In the rows, zero is written as 100.
Rows, each with its class:
105  102  109  88  91  102  79  118  119  93  95  117  108  91  118  104  95  88  93  97  105  38  93  99  132  91  81  107  122  108  125  103  115  107  115  105 -> B
109  96  103  82  103  117  96  89  94  97  116  99  117  107  97  104  101  93  106  93  99  102  101  91  111  96  96  104  109  93  114  94  118  103  91  97 -> U
94  89  112  93  93  103  94  87  89  92  96  112  102  99  102  104  98  99  98  63  120  88  101  99  136  78  93  97  91  105  116  97  96  112  83  117 -> U
106  102  89  99  69  102  91  96  98  95  97  102  100  99  104  108  90  93  112  91  124  101  110  99  105  103  86  94  106  110  115  100  120  103  98  106 -> F
114  100  124  100  101  118  91  93  95  102  101  104  113  98  110  120  93  82  114  100  115  91  87  97  111  103  107  102  110  87  119  105  97  99  99  112 -> T
118  101  109  87  94  100  93  95  114  102  96  109  97  95  94  103  94  87  103  105  97  95  101  103  101  91  69  103  108  100  128  104  110  100  82  99 -> E
114  103  96  86  102  113  87  101  104  102  101  130  110  90  97  112  81  87  127  96  117  100  95  94  116  71  86  91  110  105  131  105  115  108  90  113 -> T
104  94  94  93  107  105  90  117  106  102  98  110  97  96  108  114  88  113  100  93  120  105  101  105  112  104  91  93  108  105  108  106  113  91  117  97 -> Y
90  90  101  88  100  98  92  106  112  99  100  111  92  91  123  113  93  87  106  84  119  98  100  101  144  92  92  101  114  114  110  99  116  113  113  97 -> Q
106  97  100  99  96  113  100  104  117  88  108  114  102  107  123  107  99  103  108  75  141  91  101  93  117  76  81  96  106  110  119  109  125  109  86  120 -> U
113  90  111  87  93  101  85  101  100  109  85  130  89  87  106  109  87  100  97  95  119  94  104  97  109  93  105  88  112  106  115  111  128  92  120  102 -> Y
93  94  103  89  98  99  93  94  110  99  103  118  83  92  102  116  91  94  98  87  111  93  99  98  121  91  101  113  113  101  126  102  112  100  105  107 -> Q
126  92  116  72  99  112  84  80  107  105  102  131  82  104  102  116  86  91  103  97  131  111  103  98  117  87  107  94  112  123  129  108  130  109  111  106 -> Y
94  81  101  94  98  115  95  103  99  104  98  116  99  101  102  89  91  90  98  86  116  96  98  97  116  101  104  100  119  110  120  98  110  95  108  88 -> Q
106  89  106  82  105  116  90  115  130  104  105  112  93  101  99  124  87  86  97  86  141  99  100  98  140  85  85  82  115  126  147  95  129  104  110  103 -> U
97  111  105  95  96  103  95  104  105  93  106  115  110  100  110  101  96  105  124  90  114  91  94  86  127  88  75  99  109  108  114  106  134  117  108  99 -> U
109  95  97  83  92  119  99  109  110  93  96  109  112  104  118  103  102  80  95  81  102  80  97  99  112  98  74  104  108  88  116  94  107  102  96  110 -> U
95  113  108  100  110  103  93  107  108  94  111  101  94  95  81  114  99  98  89  103  100  92  134  98  113  89  99  105  107  98  110  95  101  97  101  107 -> E
92  95  99  89  92  103  98  113  103  98  98  112  100  94  117  102  90  93  95  97  107  98  96  100  114  87  93  103  109  113  109  100  109  99  115  105 -> U
87  89  91  92  92  98  95  103  100  105  99  111  98  113  114  107  92  103  102  88  117  90  102  93  125  97  76  98  117  112  129  92  118  81  113  107 -> Q
106  92  98  92  105  88  90  108  108  112  109  120  85  89  109  110  84  110  109  93  106  100  95  101  115  97  87  86  108  108  110  107  130  102  121  100 -> Y
121  90  104  87  101  105  88  104  108  103  97  113  108  118  108  112  97  71  104  98  110  101  99  107  120  96  88  101  112  108  121  102  120  114  102  96 -> Y
113  99  126  88  93  116  97  91  102  100  110  102  109  99  106  108  96  89  92  80  118  90  88  99  131  79  101  89  114  84  118  102  108  100  94  101 -> U
87  84  99  88  93  112  89  112  104  102  103  113  104  96  109  113  103  90  86  79  126  130  97  90  129  91  95  93  116  116  116  85  121  109  109  116 -> Q
83  86  105  90  94  117  91  100  102  99  106  113  107  112  98  97  106  88  91  81  121  94  103  93  128  88  95  95  106  119  113  85  115  95  97  100 -> U
107  91  89  81  103  103  97  102  102  102  93  114  85  109  108  105  100  94  101  101  121  114  107  108  108  101  90  96  115  117  104  96  121  110  107  96 -> Y
96  92  87  101  98  116  88  124  107  104  103  111  99  77  108  122  73  90  107  81  98  100  103  107  130  92  87  96  116  113  123  99  109  101  119  110 -> Q
96  87  84  101  90  105  82  100  111  102  105  114  108  89  110  106  88  102  108  87  137  114  100  89  121  99  93  90  117  116  111  98  105  103  94  104 -> F
87  89  120  88  96  117  99  109  105  96  112  121  88  82  114  96  99  110  95  83  105  96  106  105  130  90  69  99  112  93  110  98  124  111  101  94 -> U
105  88  91  92  98  113  99  104  96  99  101  116  95  103  103  107  89  94  107  91  109  99  94  98  122  90  86  96  105  101  114  93  117  111  95  107 -> U
97  95  103  91  94  111  98  107  106  108  108  111  106  109  113  117  89  83  102  83  121  83  100  103  117  87  97  100  111  115  120  95  116  93  96  109 -> Q
96  99  103  108  99  109  96  116  113  94  103  99  102  116  91  101  100  88  91  67  121  82  93  96  130  84  92  97  96  98  120  90  112  94  79  99 -> U
115  94  104  91  95  100  94  99  100  100  98  104  100  93  102  109  94  96  110  89  116  100  87  102  121  90  89  94  108  101  109  104  99  105  104  101 -> Y
90  85  116  91  83  112  94  81  97  98  99  109  108  91  113  86  90  102  121  73  118  85  104  87  122  94  81  91  114  99  116  93  115  92  89  107 -> U
77  104  104  91  98  104  98  84  112  88  126  114  90  106  114  101  87  76  97  102  109  87  96  79  98  100  94  109  99  124  128  99  123  94  84  121 -> T
93  99  100  82  105  115  107  95  109  85  99  116  108  112  115  98  98  89  102  76  127  85  98  90  133  75  77  100  109  117  117  97  137  115  93  113 -> U
119  92  86  92  96  114  90  114  101  114  90  107  122  105  114  106  96  75  115  88  115  98  97  109  113  94  85  89  114  109  103  93  113  111  79  98 -> T
114  112  104  95  88  101  99  112  125  93  106  103  96  102  106  106  97  92  104  85  127  98  104  105  115  80  89  98  105  106  113  109  122  112  104  94 -> U
99  93  106  87  89  98  90  115  108  104  99  122  100  97  111  97  102  96  91  87  103  93  101  100  137  91  82  98  111  107  118  94  162  103  111  107 -> U
119  101  110  94  92  75  90  112  112  98  116  104  102  86  99  118  84  77  101  107  124  99  93  94  92  105  107  89  119  107  118  116  109  86  123  106 -> T

Rows with their classes:
92  105  94  99  103  92  85  97  89  106  91  104  115  96  98  106  102  100  92  109  99  112  94  79  100  101  116  106  105  80  114  104  93  98  93  85 -> S
92  90  96  108  89  104  84  104  82  99  105  108  101  98  105  104  108  103  101  89  105  104  96  99  106  125  133  97  102  95  107  106  101  104  92  105 -> L
86  84  97  94  93  101  79  89  82  97  109  105  108  96  103  115  105  105  101  95  107  110  108  87  112  117  131  100  110  90  115  106  102  100  90  93 -> S
101  107  104  104  87  96  88  106  69  102  98  106  106  89  109  99  113  107  83  101  107  102  104  90  106  103  133  100  105  88  116  108  104  111  84  101 -> S
95  95  98  96  91  102  82  94  84  100  106  102  106  96  104  109  106  101  97  99  104  107  100  89  103  112  124  105  105  94  115  103  97  107  94  79 -> S
96  81  102  93  87  112  77  87  69  86  110  92  110  88  96  121  105  112  101  95  109  103  130  96  107  117  134  100  115  94  108  103  95  103  82  110 -> X
96  96  119  91  82  108  64  93  78  81  104  83  102  88  98  111  96  114  86  94  109  106  140  96  98  110  113  110  108  94  106  102  101  106  87  112 -> S
107  97  105  104  94  102  86  103  78  98  98  99  109  87  97  113  98  110  92  98  110  103  106  94  107  102  129  100  106  91  113  104  96  106  80  117 -> S
95  96  101  100  95  101  81  95  83  96  101  100  106  90  101  109  101  109  93  98  103  101  120  93  100  107  124  95  106  96  110  102  93  103  89  108 -> X
91  86  86  90  102  95  75  77  103  89  101  96  103  96  90  109  98  103  105  112  101  117  114  87  104  106  109  107  113  94  111  97  92  99  95  80 -> S
101  102  106  96  94  98  80  92  83  96  104  98  104  97  98  107  98  106  95  98  106  105  110  82  102  105  117  104  109  89  109  105  105  109  92  104 -> X
100  101  103  94  92  95  79  95  66  93  96  101  101  87  95  107  96  107  96  110  104  103  114  82  101  97  109  105  99  87  105  102  98  105  92  98 -> L
101  85  106  87  84  111  78  86  70  88  108  97  109  86  98  117  98  108  102  99  106  111  121  89  107  116  128  101  111  87  110  103  101  109  87  105 -> X
88  94  103  78  97  102  64  77  76  92  92  95  99  94  103  119  104  100  90  104  102  113  121  83  109  107  128  108  112  92  114  104  94  111  99  60 -> S
96  94  95  88  96  97  73  76  89  93  101  96  103  98  97  111  95  106  101  106  101  110  114  83  107  109  112  104  113  91  109  100  93  104  95  87 -> X
102  89  101  95  79  116  73  88  65  81  109  92  111  86  97  120  107  114  96  94  117  98  140  103  106  124  131  102  117  102  110  101  96  101  79  120 -> S
80  80  93  86  90  105  75  76  96  84  102  93  103  95  93  122  100  109  95  101  94  108  131  98  107  117  130  105  115  102  114  97  91  99  90  83 -> X
90  89  108  91  93  96  73  80  90  92  99  96  105  95  95  116  98  117  90  107  103  107  115  90  106  110  119  102  112  95  112  99  100  108  94  85 -> X
99  106  101  105  91  95  88  101  81  102  92  98  105  91  101  106  101  107  82  101  102  99  110  86  102  102  121  100  104  86  108  102  101  106  86  104 -> S
108  98  116  91  91  101  80  102  78  84  113  88  109  90  96  116  94  102  98  98  113  104  128  91  96  111  111  101  108  92  102  96  100  102  87  118 -> X
96  92  96  111  103  94  84  101  84  96  98  104  108  89  98  98  106  112  102  100  109  105  98  88  104  115  121  101  105  91  105  102  98  104  80  130 -> L
109  94  105  87  86  112  80  92  86  90  104  98  101  91  92  112  103  106  104  101  107  110  115  89  99  109  112  103  109  84  105  101  104  105  94  108 -> S
86  85  97  95  96  103  77  87  79  85  99  93  108  96  98  111  104  110  96  84  101  100  127  98  106  112  128  100  112  101  114  102  96  98  80  103 -> S
88  78  91  93  90  104  74  91  74  95  107  105  108  90  103  112  113  113  103  101  110  109  116  90  117  128  142  104  110  94  111  95  95  104  75  94 -> L
83  86  97  91  94  105  71  84  73  90  105  95  111  99  97  119  110  110  91  98  108  104  126  92  109  114  138  102  113  96  120  104  96  106  82  93 -> S
